Look-ups in named tables: a row name and a column name give one cell, copied from the table.

Noz
cols = Ziv, Tugez, Dum
Benat: [27.150, 63.377, 90.504]
Fedunin: [8.122, 24.589, 32.967]
Vis: [61.391, 27.061, 25.421]

Dum of Benat: 90.504
Tugez of Vis: 27.061
Tugez of Benat: 63.377
Ziv of Fedunin: 8.122
Ziv of Vis: 61.391
Dum of Fedunin: 32.967
Dum of Vis: 25.421
Ziv of Benat: 27.150
Tugez of Fedunin: 24.589

Table Tiz
         Votudu  Mupuv
Kebasuv   4.272  5.741
Pimu      3.319  2.863
Fip       2.932  3.943
Vaf       5.994  5.596
Zirok     3.329  2.270
Tusulog   3.675  3.017
Lopo      7.259  5.989
Zir       3.847  2.113
Sagago    3.771  3.398
Gimil     8.370  6.959
Borus     3.975  2.337
Nop       4.086  4.128

What is the Votudu of Nop in Tiz?
4.086
What is the Mupuv of Vaf in Tiz?
5.596
What is the Votudu of Gimil in Tiz?
8.370
What is the Votudu of Kebasuv in Tiz?
4.272
What is the Mupuv of Nop in Tiz?
4.128
What is the Mupuv of Sagago in Tiz?
3.398
What is the Votudu of Fip in Tiz?
2.932
What is the Votudu of Zir in Tiz?
3.847
What is the Mupuv of Tusulog in Tiz?
3.017
What is the Mupuv of Zir in Tiz?
2.113
What is the Votudu of Pimu in Tiz?
3.319
What is the Mupuv of Fip in Tiz?
3.943
What is the Mupuv of Borus in Tiz?
2.337
What is the Mupuv of Pimu in Tiz?
2.863
What is the Mupuv of Gimil in Tiz?
6.959
What is the Mupuv of Zirok in Tiz?
2.270
What is the Votudu of Zirok in Tiz?
3.329
What is the Mupuv of Kebasuv in Tiz?
5.741
What is the Votudu of Sagago in Tiz?
3.771
What is the Votudu of Borus in Tiz?
3.975

Ganotol =
         Kig  Duv  Duzenuf  Molari  Kat  Reta
Midutis  141  178      102     196  254   151
Mato     153  103      201      85   64    85
Sovul    114   78      170      97  139    53

Mato, Kat: 64
Midutis, Kat: 254
Midutis, Reta: 151
Sovul, Reta: 53
Mato, Reta: 85
Midutis, Duzenuf: 102
Sovul, Kat: 139
Sovul, Molari: 97
Sovul, Duv: 78
Mato, Molari: 85
Mato, Kig: 153
Midutis, Molari: 196
Sovul, Duzenuf: 170
Sovul, Kig: 114
Mato, Duv: 103
Midutis, Duv: 178
Mato, Duzenuf: 201
Midutis, Kig: 141
Which row has the largest Duzenuf? Mato

Devodu
fields: Lev, Gobal, Girikuz, Gar, Ludutot
Bozag: [-17163, -17846, 3711, -8882, 22140]
Genemu: [-4334, -1118, 3175, -25906, -10554]
Vivad: [-8328, 8641, 28376, -24314, 9409]
Lereli: [-4994, 3252, 19374, 8462, -8651]
Guk: [-12989, 8250, 50256, 16696, -33408]
Tekobuz: [-10446, -25088, 25512, 3979, 16830]
Kaduzi: [-25572, 5732, -48174, -32960, -34334]
Funuvak: [-9012, -57872, 8929, 4448, -3327]
Semisun: [3069, -332, -13092, 1769, -20014]
Debe: [-9856, -34265, 28759, -884, 22198]
Kegesi: [6153, -5459, 9797, 29560, -31857]
Pon: [16387, -23046, -15929, -10560, -3301]

Ludutot of Guk = -33408
Girikuz of Bozag = 3711
Gar of Funuvak = 4448
Gar of Guk = 16696
Gar of Bozag = -8882
Gobal of Lereli = 3252
Gobal of Pon = -23046
Ludutot of Genemu = -10554
Girikuz of Debe = 28759
Ludutot of Kaduzi = -34334
Girikuz of Semisun = -13092

Gol =
columns: Mit, Migili, Koboz, Zepe, Lenu
Kam: [90, 115, 139, 176, 83]
Ziv: [78, 127, 172, 166, 183]
Medi: [82, 128, 131, 189, 184]
Lunelon: [100, 136, 143, 94, 185]
Far: [72, 114, 81, 165, 190]
Bep: [97, 202, 71, 66, 91]
Bage: [60, 196, 186, 63, 70]
Luvor: [155, 195, 123, 192, 191]
Lut: [88, 108, 155, 90, 106]
Fuzazi: [152, 204, 80, 59, 200]
Disoga: [78, 205, 197, 146, 69]
Nebeke: [165, 189, 68, 68, 146]
Dava: [181, 101, 115, 111, 142]

Mit of Ziv is 78
Mit of Lut is 88
Mit of Disoga is 78
Koboz of Lunelon is 143
Mit of Nebeke is 165
Koboz of Bep is 71
Zepe of Bage is 63
Koboz of Kam is 139
Zepe of Luvor is 192
Mit of Fuzazi is 152
Lenu of Ziv is 183
Migili of Lut is 108
Zepe of Far is 165
Koboz of Medi is 131
Mit of Lunelon is 100
Koboz of Disoga is 197
Lenu of Bage is 70
Zepe of Medi is 189
Which row has the largest Koboz? Disoga

Latata:
,Vaz,Nopozir,Bes,Fivogeb,Vod
Nofolak,3.59,8.46,5.55,7.21,5.85
Vunenar,3.49,-4.28,2.54,-7.16,-0.15
Kuv,-3.86,-3.10,-2.89,4.43,-1.79
Zupu,-1.01,-0.53,-3.51,5.44,-5.50
Gadefon,5.57,-4.14,-2.84,-6.05,1.38
Sisibaz,-7.78,-2.82,7.11,3.01,0.60
Rik,-7.28,-0.33,7.94,5.08,5.88
Lesot,-0.01,5.70,9.96,4.66,6.02
Zotup,-7.86,-1.66,7.69,4.09,3.28
Fodo,4.59,-4.45,-0.20,-6.94,0.51
Mib,2.38,7.89,7.29,6.64,6.15
Dev,-2.61,-1.96,-3.39,5.04,-3.81
Dur,1.15,6.93,8.78,5.79,6.17

What is the Bes of Mib in Latata?
7.29
What is the Fivogeb of Zupu in Latata?
5.44
What is the Bes of Fodo in Latata?
-0.20
What is the Nopozir of Rik in Latata?
-0.33
What is the Vaz of Vunenar in Latata?
3.49
What is the Nopozir of Mib in Latata?
7.89
What is the Fivogeb of Fodo in Latata?
-6.94
What is the Bes of Sisibaz in Latata?
7.11
What is the Fivogeb of Vunenar in Latata?
-7.16
What is the Vaz of Nofolak in Latata?
3.59
What is the Vod of Fodo in Latata?
0.51
What is the Bes of Lesot in Latata?
9.96
What is the Nopozir of Zupu in Latata?
-0.53
What is the Fivogeb of Mib in Latata?
6.64
What is the Bes of Zotup in Latata?
7.69
What is the Fivogeb of Dur in Latata?
5.79
What is the Vod of Nofolak in Latata?
5.85
What is the Vaz of Gadefon in Latata?
5.57
What is the Nopozir of Nofolak in Latata?
8.46
What is the Vod of Dur in Latata?
6.17

